Here is a tiny trained network, its code and every weight. The questions are about switching its units off for an input and a class, where a switched-off unit gives its printed mean instead of its output.

import numpy as np


def w(rows, s, z=0):
    codes = np.array(rows[::2]) - 128.0
    scale = np.full(codes.shape[1], s)
    scale[-1] = z or s
    return codes * scale


def f(y):
    return np.maximum(y, 0)


def log_softmax(a):
    a = a - a.max(-1, keepdims=True)
    return a - np.log(np.exp(a).sum(-1, keepdims=True))


def net(x, mask):
    res = np.array(x, float).reshape(1, 5) / 4 @ E
    y = f(res @ A[0][:, :-1].T + A[0][:, -1])
    res = res + np.where(mask, y, B[0][:, -1]) @ B[0][:, :-1]
    return log_softmax(res[-1] @ U[:, :-1].T + U[:, -1])


A, B = {}, {}
E = w([
[179,96,38,93,166,127,134,200,169,50],'x0',
[107,167,107,204,114,167,125,82,65,11],'x1',
[75,117,163,77,132,188,94,138,17,157],'x2',
[185,221,58,152,139,69,37,124,108,137],'x3',
[11,174,144,168,162,112,101,80,200,73],'x4',
],0.012)
A[0] = w([
[125,162,107,110,162,148,124,145,102,102,141],'N0',
[114,42,115,98,156,136,136,157,192,109,103],'N1',
[95,61,114,113,118,222,133,142,125,162,63],'N2',
[115,86,118,144,118,120,107,117,141,113,40],'N3',
[33,191,196,142,151,134,127,54,158,121,3],'N4',
[55,144,127,149,150,153,105,78,107,63,152],'N5',
[132,88,90,125,77,169,146,117,68,176,23],'N6',
[193,91,72,111,133,97,141,250,109,150,204],'N7',
[157,219,110,158,142,155,120,137,175,126,94],'N8',
[174,195,134,154,72,74,114,117,92,111,119],'N9',
[120,123,129,122,87,122,111,135,144,103,37],'N10',
[160,140,94,89,85,63,74,116,201,130,137],'N11',
[69,125,160,132,100,155,88,38,85,149,61],'N12',
[218,69,150,42,145,99,138,179,98,142,83],'N13',
[149,166,82,125,176,12,91,128,146,83,96],'N14',
[151,157,77,177,124,100,145,125,116,120,166],'N15',
[118,136,187,110,162,128,161,86,127,150,125],'N16',
[81,137,153,166,171,97,98,64,123,76,46],'N17',
[148,110,106,117,98,178,97,74,49,186,21],'N18',
[180,84,96,127,129,151,108,149,73,137,54],'N19',
[138,142,83,187,82,77,113,87,154,187,140],'N20',
[85,104,174,107,110,138,174,135,115,109,165],'N21',
[105,136,124,118,142,153,125,130,111,101,85],'N22',
[109,75,183,118,83,191,179,151,113,129,110],'N23',
[99,201,174,156,69,103,51,95,8,193,175],'N24',
[75,68,112,92,100,165,159,150,102,144,66],'N25',
[140,116,244,124,80,174,170,74,121,140,166],'N26',
],0.011,0.0034)
B[0] = w([
[102,144,87,130,99,171,150,128,129,134,162],'N0',
[165,145,105,81,79,130,103,165,156,98,197],'N1',
[135,161,137,170,164,133,163,89,116,130,184],'N2',
[120,114,125,111,129,127,132,121,109,132,135],'N3',
[61,83,169,184,164,151,148,130,170,191,218],'N4',
[60,133,105,130,166,184,123,170,113,102,209],'N5',
[164,120,81,157,173,102,159,100,97,138,176],'N6',
[128,92,101,124,98,146,170,166,165,218,255],'N7',
[152,149,139,139,169,115,145,94,144,111,180],'N8',
[100,182,163,168,175,123,153,148,127,99,184],'N9',
[122,128,142,115,160,130,116,128,122,126,132],'N10',
[162,141,146,114,121,92,124,106,156,143,207],'N11',
[115,183,155,116,108,114,159,143,120,138,196],'N12',
[117,9,76,138,140,193,130,180,120,124,235],'N13',
[150,184,153,151,123,51,163,54,132,136,223],'N14',
[102,141,142,143,160,91,128,117,112,109,181],'N15',
[143,129,110,149,92,105,160,124,136,130,168],'N16',
[90,86,88,151,171,196,130,153,96,147,194],'N17',
[173,118,61,131,174,107,126,154,76,106,182],'N18',
[102,93,147,156,155,101,142,121,119,165,187],'N19',
[111,178,174,111,167,74,122,50,139,156,189],'N20',
[113,163,162,165,146,132,138,123,170,126,182],'N21',
[99,146,128,134,128,157,121,130,137,112,151],'N22',
[99,178,148,177,145,86,162,97,141,125,202],'N23',
[243,209,127,38,73,104,91,137,112,54,238],'N24',
[105,158,129,135,140,116,169,117,106,120,183],'N25',
[111,169,146,158,125,62,185,95,136,148,206],'N26',
],0.011,0.018)
U = w([
[56,83,145,135,120,169,156,151,131,177,191],'0',
[124,191,184,122,96,33,154,56,142,151,194],'1',
[188,105,126,23,54,113,91,200,115,144,87],'2',
[126,127,124,128,164,107,148,107,64,129,53],'3',
[106,182,144,86,96,173,85,127,67,30,144],'4',
[90,76,178,146,110,134,76,11,158,156,2],'5',
],0.011,0.0036)

Each question gives the input, the list of numbers given to net, and the class t.
The units are the neurons (one row each of A and B). Each row of codes is followed by its name. A weight is (code - 128) times the scale printed after its matrix; where a second scale follows, it is the last column's (A, B and U).
mask holds one flag per neuron, in row order. A switched-off neuron (its flag False) gives its mean, the last column of its row in B, instead of its output. The means were averaged over made-up inputs and are rounded, as every weight is.
A unit's drop is (log p(t) with every unit on - log p(t) with that unit switched off) / (log p(t) with every unit on - log p(t) with every unit switched off).
The circuit of an input: a set's keep is (log p(t) with only the set's units on - log p(t) with every unit switched off) / (log p(t) with every unit on - log p(t) with every unit switched off). Starting from the 12 units with the biggest drops (on a tie, the unit counted first), units are removed one at a time, each time the one whose removal leaves the highest keep (on an exact tie, the one counted first), for as long as the keep stays at least 0.8.
circuit, biggest first: the units of the circuit, biggest drop first
most important unit: the unit with the biggest drop
top k neurons: the k neurons with the biggest drops, biggest first
drop when u is switched off: that unit's drop, to one decimal
input [2,-3,4,1,-2], class 0: most important unit -> N24
input [8,-3,-2,-8,6], class 2: top 2 neurons -> (N1, N14)
input [-1,8,7,1,8], class 4: top 2 neurons -> (N24, N7)
input [3,7,-2,0,3], class 4: circuit, biggest first -> (N7, N5)
input [4,-7,4,4,-7], class 0: top 4 neurons -> (N24, N13, N19, N7)
input [-3,8,6,-7,5], class 0: top 3 neurons -> (N5, N4, N17)
input [5,-1,2,-8,2], class 1: top 2 neurons -> (N23, N17)
input [5,-4,5,4,-1], class 0: top 3 neurons -> (N24, N13, N19)
input [-8,8,6,3,-8], class 4: top 2 neurons -> (N24, N18)
input [3,6,-6,-2,3], class 3: top 2 neurons -> (N24, N7)
input [-8,-5,8,1,-8], class 3: top 2 neurons -> (N18, N13)
input [6,8,6,-8,1], class 4: top 3 neurons -> (N7, N4, N13)
input [6,-2,-6,-4,-6], class 2: top 2 neurons -> (N1, N4)
input [-2,1,2,7,-8], class 2: circuit, biggest first -> (N24)
input [6,1,0,3,8], class 3: top 2 neurons -> (N17, N5)
input [-7,3,1,5,5], class 4: top 2 neurons -> (N24, N5)
input [1,-7,-5,-8,-3], class 0: top 2 neurons -> (N13, N24)
input [4,5,-7,-5,3], class 4: top 2 neurons -> (N7, N13)
input [2,1,-5,-7,-5], class 0: drop when N24 is switched off -> 0.2
input [1,8,-7,-5,-3], class 4: drop when N4 is switched off -> 0.3
input [-7,-6,5,4,-8], class 2: drop when N18 is switched off -> 0.0
input [3,-8,0,3,-7], class 2: circuit, biggest first -> (N23)
input [-7,1,6,6,6], class 4: drop when N24 is switched off -> 1.0
